[128 = 0]
1: [106 121 142 116 117 167 149 120 175 123 136 121 159 138 107 125  88 118
 116 184  83]
2: [108 138 112 127 128 109 119 113 106 149 124 131 112 114 133 131 188 111
 126 131 131]
3: [ 91 119 100 152  67 104 177 129 152 243 153 175  86 104  62 175  45 143
 163 125 208] -> 2
4: [118 127 124 114  98 131 155 118 171 153 125 132 124 114  84 142  78 125
 139 147  90] -> 1
5: [ 98 130 113 164 107 114 165 139 164 153 135 153 102 121  81 141 110 164
 149 180  72] -> 4
6: [103 125 128 153  74 110 112 153 112 134 134 127 137 110 133 141 208 110
 125  62 150] -> 2
7: [ 90 122 138 135 120 138 138 133 133 151 141 123 146 133  82 143  63 119
 127 147 126] -> 4
8: [102 122 130 183  74 133 146 152 166 127 142 140 125 117 111 141 171 134
 136 162  80] -> 5
9: [108 125 127 172 106 128 132 145 127 132 144 137 120 120 120 141 148 128
 137 174 134] -> 8
10: [ 74 119 135 139 128 130 131 115 141 169 130 138 126 140  96 140  92  98
 110 148 130] -> 7
11: [193 120 141 166  97 156 145 149 140  84 164 134 122 131 147 141 106 146
 148 167 183] -> 9
12: [198 132 128  93 146 138 138  92 164  65 165 134 108 124 154 141  80 121
 136 163 255] -> 11
13: [151 125 127 104 121 127 122 127  99 172 109 122 124 119 129 135 101 110
 135  85 146] -> 2
14: [176 115 131 157  43 152 141 150  98 204 132 138 111  99 128 164 121  97
 156 133 176] -> 13
15: [ 95 128 114 172  79 135 166 126 169 167 140 154 109 114 101 141 166 142
 143 204  70] -> 8
16: [ 99 133 108 115 124 104 139 107 122 192 123 143 108 117  93 141  98 128
 136 110 144] -> 10
17: [187 127 139 151  75 158 106 157 111 113 118 113 138 112 153 130 175 124
 144 139  69] -> 8
18: [100 128 126 100 164 116 124 103 110 175 120 134 124 149  97 132  49 118
 116  93 155] -> 16
19: [132 113 131 180  71 132 139 178 123 171 133 141 114 112 105 153  94 140
 163 148 123] -> 9
20: [115 118 118 150  72 130 154 156 122 195 138 143 124 114 108 153 114 145
 151 110 147] -> 19
21: [131 126 144 124 146 127 121 133 138  94 126 119 143 148 113 124  73 140
 120 100 103] -> 7
22: [181 117 131 151  42 136 149 168 156 121 130 133 118  92 129 153 131 128
 161 108 134] -> 19
23: [162 114 128 161  41 142 176 160 165 189 124 147 101  98  72 167  36 140
 176 152  91] -> 19
24: [158 116 104 131  80 108 160 165 123 205 115 149  89  91 126 152  81 150
 177 101 182] -> 20
25: [168 134 134 109 140 130 121 133 137  64 121 109 136 121 140 118 121 136
 133 125 107] -> 21
26: [130 113 114 156  94 125 161 161 141 176 135 160 112 130 136 132 132 174
 149  94 150] -> 20
27: [103 121 134 159  83 141 135 129 140 156 137 140 137 135 119 136 185 117
 118 113  97] -> 8
28: [228 108 140 161  32 179 173 160 165 146 150 142 106  94 128 171  59 118
 177 196 177] -> 11
29: [106 114 161 155 114 156 122 125 162 118 133 125 147 152 114 134 116  90
 100 152  90] -> 1
30: [150 119 104 160   1 132 177 159 135 242 131 154  92  66  91 177 123 117
 185 145 148] -> 14
31: [ 74 131  95 123 118  87 160  99 160 199 137 167  78 108  73 157  74 132
 146 145 179] -> 16
32: [ 94 122 130 146 129 121 153 113 191 143 137 151 104 134  71 148  44 130
 132 182 104] -> 4
33: [181 122 123 141  57 150 161 129 142 187 132 146 100 105 112 159  94 118
 157 156 140] -> 14
34: [126 118 144 162  84 148 140 154 161 122 122 124 133 118 110 140 118 116
 136 170  64] -> 8
35: [242 118 120 151  16 156 175 176 146 162 127 137  97  69 133 163 103 144
 197 157 131] -> 28
36: [142 130 130 109 131 138 134 117 120 152 126 124 123 126  99 141  50 118
 137 155 135] -> 7
37: [101 122 119 147  64 141 157 113 136 228 142 151 112 112  86 163 112 100
 138 162 154] -> 20
38: [123 121 130 184  62 137 152 155 144 157 140 143 125 117  97 147 139 140
 146 138  80] -> 8
39: [113 117 141 158 100 156 147 144 120 181 138 135 137 143  84 143  43 131
 138 165 122] -> 7
40: [141 116 134 165  43 149 158 149 171 169 118 139 113 102 102 150 135 111
 149 167  52] -> 38
41: [ 74 119 122 168  72 135 147 134 145 190 148 149 124 115 104 152 163 105
 130 172 142] -> 37
42: [100 127 122 153  92 123 143 116 135 187 128 147 117 132  99 142 158 121
 125 103  82] -> 27
43: [133 126 125 107 119 131 138 125 135 139 130 125 128 116 114 138  81 122
 137 135 154] -> 36
44: [125 111 122 172  32 142 169 145 150 237 137 166 107 118  92 164 123 126
 150 105 123] -> 20
45: [122 121 133 143  98 134 134 132 133 161 126 132 119 115 111 146 105 100
 135 148 130] -> 43
46: [121 128 128 118 120 127 143 113 152 149 122 132 122 128  83 141  63 131
 136 133  89] -> 4
47: [163 112 129 179  45 156 151 130 142 181 165 161  96 105 147 172 158  86
 144 181 241] -> 14
48: [120 113 118 188  39 129 160 167 114 226 144 158 110 110  96 165 114 136
 161 104 167] -> 44
49: [ 66 133 148  91 192 124 104 102 162  56 124 102 173 162 107 101 108 118
  81 114  69] -> 21
50: [ 90 125 122 152 115 120 139 124 128 177 134 143 111 127  90 149  89 119
 133 151 131] -> 10
51: [140 115 137 147  94 133 139 156 115 180 124 134 121 123  92 152  36 125
 151 106 143] -> 39
52: [160 120 130 162  97 138 128 162  71 181 130 136 125 135 134 138 118 147
 148  87 147] -> 20
53: [133 117 115 140  91 132 144 140  86 245 120 152 112 132 128 137 119 136
 143  75 161] -> 52
54: [142 125 128 103 111 123 129 131 113 171 112 124 122 117 103 142  54 113
 141  95 149] -> 13
55: [ 62 125 128 147 134 114 145 120 177 138 132 144 118 139  78 134  88 141
 121 150  79] -> 32
56: [143  95 132 190  93 134 134 203  80 207 131 158 127 152 166 128 134 167
 144  22 200] -> 52
57: [111 120 134 179 116 129 146 154 151 137 134 146 120 143  99 134 101 160
 138 144  73] -> 5
58: [171 147  98  96 122 104 130 140  90 107 121 114 115  84 142 127 142 158
 168 115 155] -> 25
59: [146 116 134 202  23 148 147 185 114 175 129 134 119  94 121 156 171 120
 163 158  91] -> 38
60: [146 120 152 137 134 149 119 136 129 102 134 120 146 150 131 127 100 119
 117 114 131] -> 21
61: [106 120 114 131  93 120 171 110 184 204 139 162  84 106  67 170  25 114
 151 190 167] -> 31
62: [110 125 119 115 101 122 142  99 135 202 134 146 106 117  91 158  82  97
 133 127 181] -> 16
63: [108 123 132 178 114 125 136 150 153  96 149 139 128 134 123 130 152 150
 129 151 103] -> 9
64: [ 97 125 132 152 115 126 135 133 158 122 130 134 130 132 107 132 132 129
 123 145  83] -> 63
65: [150 110 137 185  46 156 144 167 119 176 141 146 129 127 137 146 169 129
 142 101 131] -> 59
66: [172 117 138 200  57 153 134 169 110 138 146 136 117 108 154 151 182 119
 155 163 152] -> 65
67: [ 65 124 121 101  89 124 144 126 163 168 128 125 145 103  87 143 113  97
 124 130 129] -> 10
68: [137 122 149 114 189 137 103 122 134  72 128 121 145 167 162 103 111 128
  98 107 152] -> 60
69: [ 95 125 118 117 167 110 133 110 122 188 121 147 111 146 104 129  69 135
 124 109 150] -> 18
70: [166 119 121 115  86 133 165 129 162 183 126 146 100 104  97 158  46 127
 161 137 159] -> 33
71: [123 115 132 155  40 144 146 148 127 201 130 133 128  99  97 161 120  96
 147 129 126] -> 20
72: [ 75 124 114 138  98 117 150 112 142 217 128 151 106 118  76 153  96 110
 133 147 127] -> 50
73: [100 131 126 134 139 122 127 101 134 146 137 142 120 147 113 129 145 122
 110 115 125] -> 2
74: [124 118 144 149 107 154 145 153 157 105 151 124 152 132 111 135  85 140
 132 157 120] -> 1
75: [164 128 123 121  95 124 154 139 153 143 118 131 109 106  91 143  53 146
 161 129  88] -> 46
76: [145 105 126 184  17 148 154 186 126 207 121 143 118  92 125 160 155 113
 162 119 129] -> 59
77: [174 121 152  85 160 162 107 101 120  99 139 109 150 140 162 128  77  79
 108 135 231] -> 12
78: [164 109 133 165  75 135 146 186 104 188 128 139 117 119 110 154  52 148
 167  91 159] -> 51
79: [186 118 135 109 111 146 139 111 147 121 161 136 105 114 134 163  39  89
 141 158 255] -> 12
80: [169 111 137 171  47 156 155 182 129 149 153 132 128 102 118 160  79 133
 168 153 179] -> 19
81: [ 94 128 128 115 128 128 153 110 174 146 132 136 127 136  64 139  35 138
 130 149  86] -> 46
82: [121 124 116 196  65 129 165 143 147 186 144 161  93 117  92 155 141 150
 156 176  91] -> 38
83: [143 121 116 163  53 129 163 155 117 218 138 154  95 103  83 170  75 134
 171 140 149] -> 48
84: [ 68 124 108 124  84 116 170 102 185 225 128 162 106 121  64 151  98 124
 132 123 101] -> 72
85: [142 113 118 127  65 131 166 128 160 227 118 157 102 115 102 153  80 125
 149  91 132] -> 44
86: [197  99 160 126 113 160 110 202  83 125 114 106 167 141 176 120  74 129
 136  26 185] -> 52
87: [ 54 117 142 189  80 140 148 157 191 102 156 134 157 133 101 132 173 134
 113 172  67] -> 8
88: [140 122 147 136 112 148 123 140 120 121 137 115 142 129 118 140  89 107
 127 137 143] -> 60
89: [146 121 128 159  49 133 141 152 142 151 126 138 123 108 127 144 182 122
 139  93  99] -> 65
90: [155 126 122 157  72 131 136 153  93 172 125 132 117 106 120 148 143 129
 155 116 122] -> 52
91: [174 113 164 169  83 162 107 193  89  99 126 100 163 127 148 135 131 111
 135  97 116] -> 17
92: [143 121 151 197 107 150 117 164 113  99 137 127 140 148 144 125 176 136
 124 136  75] -> 63
93: [118 127 121 162 107 131 148 117 161 130 156 154 107 129 125 139 164 136
 131 175 140] -> 9
94: [151 122 125 105 105 125 145 145 125 164 113 123 120 106  97 148  28 129
 156 109 139] -> 54
95: [112 119 124 137 109 135 167 119 177 168 150 157 112 134  75 150  35 144
 137 153 141] -> 32
96: [ 59 118 134 153 131 125 114 114 122 175 142 146 135 153 130 134 171  95
  94  97 170] -> 73
97: [163 123 133 150  64 138 134 153 154 116 117 125 122  95 144 137 190 113
 146 139  82] -> 17
98: [122 124 109 119  93 136 192  82 182 240 142 175  77 125  51 166   3 133
 153 203 138] -> 61
99: [ 79 124 123 180 106 106 143 137 166 121 153 156 115 135  99 141 150 150
 128 136 118] -> 63
100: [137 129 132 106 135 143 132 104 113 181 112 124 120 133  95 140  48 103
 131 149 108] -> 36
101: [113 120 137 163  99 127 134 149 111 155 143 135 127 132  93 153  82 125
 136 114 153] -> 51
102: [151 112 129 148  52 151 156 148 155 178 135 144 126 113 130 147 146 119
 142 114 135] -> 65
103: [132 114 112 196   1 133 194 172 156 234 145 169  92  95  66 175  93 159
 184 144 104] -> 30
104: [ 69 126 118 142 139  98 133 127 140 153 142 147 112 129  98 141  95 134
 128 124 170] -> 50
